m = [[88, 132, 135, 88, 106, 96, 119, 101, 162, 140, 153, 163, 91, 104, 177], [149, 129, 168, 124, 106, 109, 92, 136, 132, 180, 147, 88, 69, 92, 81], [84, 78, 130, 127, 73, 86, 76, 131, 91, 127, 117, 95, 93, 130, 161], [124, 101, 144, 151, 143, 171, 122, 116, 158, 108, 66, 117, 135, 69, 161], [129, 157, 121, 119, 180, 131, 115, 165, 69, 152, 96, 96, 97, 169, 163], [130, 108, 80, 66, 129, 170, 57, 100, 85, 147, 116, 204, 118, 183, 125], [132, 82, 112, 101, 107, 106, 159, 163, 84, 88, 163, 154, 156, 160, 142], [74, 120, 80, 136, 130, 110, 133, 148, 100, 131, 108, 65, 140, 122, 125], [81, 169, 113, 168, 89, 151, 145, 99, 156, 150, 150, 131, 162, 184, 79]]
Which number is the entry just right of the smallest entry? 100
Which number is the entry just left of 183? 118
The entry just right of 104 -> 177
The entry just left of the smallest entry is 170
The entry just left of 109 -> 106
Which number is the entry just left of the largest entry? 116
The entry just left of the centre entry -> 115
Which number is the entry just left of 148? 133
The entry at the centre is 165
The entry just right of the centre entry is 69
The entry just left of 73: 127
Which number is the entry just right of 118? 183
The minimum -> 57

[[ -6  -2   7  11  -4   1 -20  17 -42   9 -12 -13  -8]
 [ -6  13 -12   7 -14  23   4  -5   5  29  35   6  16]
 [ 23   8 -14 -21  -5  19  -2 -38  11   3  -8  -1   1]
 [ 14   8   0 -25  -5  10   6 -42   2   8 -22  -8  -8]
 [ -8  -6  -4  -5   5   4  -7  16 -25  -1 -16 -22 -42]
 [  1 -29 -11  11 -16  -3 -21  23  -7 -17  -5 -28  -1]
 [-11 -12   6  21 -22   4 -36  10  -8  -7 -18 -17  12]
 [  5  -2   9 -38  10   9   1  -6 -10   3 -17 -24 -27]
 [ -2 -12  10   8   9 -26  13   3  24 -36   4  -1  12]
 [-12  16 -20  18   6  11   8   3   6  25  24  31   4]
 [-10   5  14  -4  -1   2 -13   5 -42  16 -25 -17 -15]
 [ 20   8 -30  -8   0  27  -5 -20  18   3  17   6   5]
 [ 32  23  -5 -10  -7   9   4 -25  -1   8 -23  24  -8]
 [ -4 -23 -11   7 -10   4 -16  24 -15  -8  -3 -25 -19]
 [  6  17 -15   4 -15  25   0 -11   5  38  26  15  19]
 [ 21  23   3 -17   7   0   9 -14  -9   3 -33  12 -25]]
Indices start at 0.
The bottom-right entry: -25
The entry in row 1 and column 0 -> -6
The entry in row 2 and column 0: 23
Report the entry just right of 31.
A: 4
The bottom entry of the column that holds the largest entry -> 3
Report the entry in row 0 and column 2.
A: 7
Report the entry directly above the largest entry.
A: -8
Report the entry directly above -19.
A: -8
The entry just left of the largest entry is 5
Report the top entry of the column that holds the largest entry.
A: 9
Report the entry at row 0, column 1.
A: -2
Report the entry in row 0 and column 0.
A: -6
Report the entry directly below -27.
A: 12
The entry in the top-right corner: -8
Report the entry in the bottom-left corner.
A: 21
The largest entry -> 38

grid = [[110, 153, 179, 136, 105, 124, 131, 107, 157, 130, 83, 155], [107, 155, 172, 124, 136, 120, 132, 106, 149, 137, 93, 155], [110, 139, 125, 154, 181, 101, 143, 113, 135, 152, 95, 114], [81, 152, 182, 158, 124, 81, 145, 87, 150, 134, 46, 106], [166, 100, 117, 151, 117, 178, 165, 155, 159, 145, 203, 163], [161, 148, 157, 129, 116, 159, 126, 176, 124, 124, 182, 113], [79, 167, 164, 134, 164, 85, 130, 83, 135, 145, 50, 142], [105, 155, 177, 129, 111, 124, 121, 104, 154, 131, 83, 162], [172, 158, 142, 125, 131, 157, 113, 185, 110, 123, 176, 117], [196, 138, 108, 112, 158, 201, 111, 204, 117, 134, 233, 165]]
The entry just left of 93 -> 137
The entry just right of the smallest entry -> 106
Read off the entry just left of 123.
A: 110
The entry just right of 137 -> 93
The entry just right of 121 is 104
The entry just right of the largest entry is 165
The entry just left of 148 is 161
Read off the entry just right of 167.
A: 164

A =
[[-115 -155  -67   -3]
 [ 105  556  418  242]
 [-326 -298 -109  213]
 [ 162 -504 -412   48]
 [  16  723  598  542]
 [-161  157  194  743]
 [  88  558  407   23]
 [-396  515  541  486]
 [ 154 -367 -330 -596]
 [ -87 -419 -308 -248]
 [-232  444  501  748]
 [ -15  599  384  155]
 [-116  671  591  713]
 [ -40  602  486   -4]
 [ -63 -305 -253 -432]]
The entry directly below the largest entry: 155
Give the first entry in reading order.
A: -115
Give the entry in the bottom-left corner.
A: -63
The last entry, reading row by row: -432
Give the entry directly above 162.
A: -326
Give the 5th entry in reading order.
A: 105
Give the largest entry in the first row.
A: -3
Give the entry directly above -330.
A: 541
Give the 2nd entry on the diagonal from the top-right corner.
A: 418
Give the entry just right of -109.
A: 213
Give the entry directly below 515.
A: -367
Give the entry just left of the largest entry.
A: 501
The largest entry in the first column: 162
The entry just left of 407: 558
Give the entry directly below 558.
A: 515
Give the largest entry in the last column.
A: 748
The entry just right of -15: 599
Give the second largest entry.
A: 743
Give the entry just left of 23.
A: 407
The entry just left of the smallest entry: -330
The entry just left of 444: -232
The entry directly above the smallest entry -> 486
Give the entry directly above 556.
A: -155
Give the entry just left of -248.
A: -308
The last entry in the row that holds the smallest entry is -596
The smallest entry in the first column is -396
The 3rd-last entry, reading row by row -> -305
The entry just left of -367: 154
The entry directly above -412 -> -109
Give the second smallest entry.
A: -504
